Here is a tiny trained network, its code and every weight. The questions are about switching its units off for an input and a class, where a switched-off unit gives its printed mean instead of its output.

import numpy as np


def w(rows, s, z=0):
    codes = np.array(rows[::2]) - 128.0
    scale = np.full(codes.shape[1], s)
    scale[-1] = z or s
    return codes * scale


def f(y):
    return y / 2 * (1 + np.tanh(0.7978845608 * (y + 0.044715 * y**3)))


def log_softmax(a):
    a = a - a.max(-1, keepdims=True)
    return a - np.log(np.exp(a).sum(-1, keepdims=True))


def net(x, mask):
    res = np.array(x, float).reshape(1, 7) / 4 @ E
    y = f(res @ A[0][:, :-1].T + A[0][:, -1])
    res = res + np.where(mask, y, B[0][:, -1]) @ B[0][:, :-1]
    return log_softmax(res[-1] @ U[:, :-1].T + U[:, -1])


A, B = {}, {}
E = w([
[155,106,73,106,152,82,137,143],'x0',
[149,115,174,69,90,143,157,81],'x1',
[71,125,147,118,111,61,93,134],'x2',
[142,122,163,114,184,123,99,92],'x3',
[156,249,147,125,156,91,128,119],'x4',
[163,112,134,185,141,101,93,83],'x5',
[96,167,114,120,131,156,91,168],'x6',
],0.011)
A[0] = w([
[192,54,104,169,161,133,100,64,252],'neuron 0',
[84,37,96,109,89,88,158,147,167],'neuron 1',
[89,141,95,146,115,174,121,194,221],'neuron 2',
[139,146,190,95,180,76,107,71,203],'neuron 3',
[126,168,93,104,150,163,168,160,160],'neuron 4',
[136,153,185,90,191,67,98,66,174],'neuron 5',
[227,136,176,140,107,88,208,24,200],'neuron 6',
[86,134,139,114,96,77,107,145,126],'neuron 7',
[174,102,66,78,143,150,204,167,173],'neuron 8',
[187,202,129,128,154,128,130,116,178],'neuron 9',
[131,127,87,254,178,115,117,151,213],'neuron 10',
[113,92,188,98,107,188,158,99,210],'neuron 11',
[115,79,195,87,100,213,164,94,206],'neuron 12',
[90,154,146,125,97,128,138,148,173],'neuron 13',
],0.0096,0.0027)
B[0] = w([
[214,82,79,223,140,165,11,54,229],'neuron 0',
[60,78,64,59,57,148,160,166,212],'neuron 1',
[182,139,127,143,136,156,103,70,188],'neuron 2',
[128,146,216,122,179,57,90,154,216],'neuron 3',
[177,123,110,106,140,177,165,99,175],'neuron 4',
[124,148,186,117,171,56,91,176,221],'neuron 5',
[163,206,171,118,2,209,107,66,254],'neuron 6',
[112,87,133,131,106,100,87,128,164],'neuron 7',
[125,96,56,65,153,161,171,144,201],'neuron 8',
[98,156,141,79,71,157,163,150,215],'neuron 9',
[157,125,163,252,154,109,87,97,224],'neuron 10',
[179,200,207,164,96,153,120,85,217],'neuron 11',
[202,240,204,154,99,165,130,76,243],'neuron 12',
[147,93,117,145,112,135,103,95,160],'neuron 13',
],0.0086,0.0088)
U = w([
[119,52,42,168,129,127,96,97,142],'0',
[99,135,177,192,238,69,113,186,123],'1',
[89,174,174,28,150,70,145,201,7],'2',
[201,169,179,195,122,141,80,42,182],'3',
[148,102,37,38,188,169,225,161,174],'4',
[2,70,91,63,99,93,124,200,93],'5',
[105,161,127,86,45,179,210,106,172],'6',
[128,140,89,177,196,141,204,129,4],'7',
],0.0076,0.0036)

Each question gives the input, the list of numbers given to net, and the class t.
The units are the neurons (one row each of A and B). Each row of codes is followed by its name. A weight is (code - 128) times the scale printed after its matrix; where a second scale follows, it is the last column's (A, B and U).
mask holds one flag per neuron, in row order. A switched-off neuron (its flag False) gives its mean, the last column of its row in B, instead of its output. The means were averaged over made-up inputs and are rounded, as every weight is.
A unit's drop is (log p(t) with every unit on - log p(t) with that unit switched off) / (log p(t) with every unit on - log p(t) with every unit switched off).
The circuit of an input: a set's keep is (log p(t) with only the set's units on - log p(t) with every unit switched off) / (log p(t) with every unit on - log p(t) with every unit switched off). Starting from the 12 units with the biggest drops (on a tie, the unit counted first), units are removed one at a time, each time the one whose removal leaves the highest keep (on an exact tie, the one counted first), for as long as the keep stays at least 0.8.
circuit, biggest first: the units of the circuit, biggest drop first
unit that matters most: the unit with the biggest drop
top k neurons: the k neurons with the biggest drops, biggest first
drop when u is switched off: that unit's drop, to one decimal
input [2,0,1,-3,-2,-4,5], class 4: unit that matters most : neuron 6
input [1,-1,-2,1,-6,-4,-6], class 4: circuit, biggest first : (neuron 8; neuron 6)
input [-6,-3,8,-8,3,3,-4], class 1: circuit, biggest first : (neuron 6; neuron 12)
input [2,-8,-5,-2,7,-3,-6], class 7: circuit, biggest first : (neuron 12; neuron 0; neuron 11)
input [4,-4,-5,-5,0,3,-5], class 0: circuit, biggest first : (neuron 12; neuron 11)
input [-5,7,5,2,7,1,4], class 2: circuit, biggest first : (neuron 0; neuron 5; neuron 10)
input [-2,-1,3,7,1,-8,-6], class 2: top 2 neurons : (neuron 0; neuron 10)
input [7,0,-3,5,-5,-3,-5], class 4: top 3 neurons : (neuron 8; neuron 10; neuron 1)
input [8,2,-6,-7,-8,8,-7], class 0: circuit, biggest first : (neuron 1; neuron 0)
input [-1,-3,-5,-8,-6,2,-6], class 0: top 2 neurons : (neuron 1; neuron 8)
input [0,-7,-3,3,-4,-4,6], class 7: top 2 neurons : (neuron 0; neuron 6)
input [-6,-5,4,2,7,-1,8], class 1: top 4 neurons : (neuron 6; neuron 12; neuron 0; neuron 11)
input [1,5,-7,-2,-1,-4,-3], class 6: top 4 neurons : (neuron 8; neuron 10; neuron 0; neuron 3)
input [1,-5,-8,5,-6,-6,1], class 4: circuit, biggest first : (neuron 8)
input [6,-4,7,2,5,-2,7], class 1: top 2 neurons : (neuron 6; neuron 1)
input [-5,-3,5,-3,-7,0,-7], class 6: top 2 neurons : (neuron 1; neuron 12)
input [0,4,-3,-7,3,2,4], class 6: top 2 neurons : (neuron 0; neuron 10)
input [0,-5,3,-6,-6,7,-1], class 0: drop when neuron 1 is switched off : 0.1
input [7,2,8,1,5,-3,2], class 2: drop when neuron 0 is switched off : 0.2
input [8,-8,-6,-3,2,-1,8], class 7: unit that matters most : neuron 10
input [7,0,-1,4,6,8,8], class 1: drop when neuron 5 is switched off : 0.2
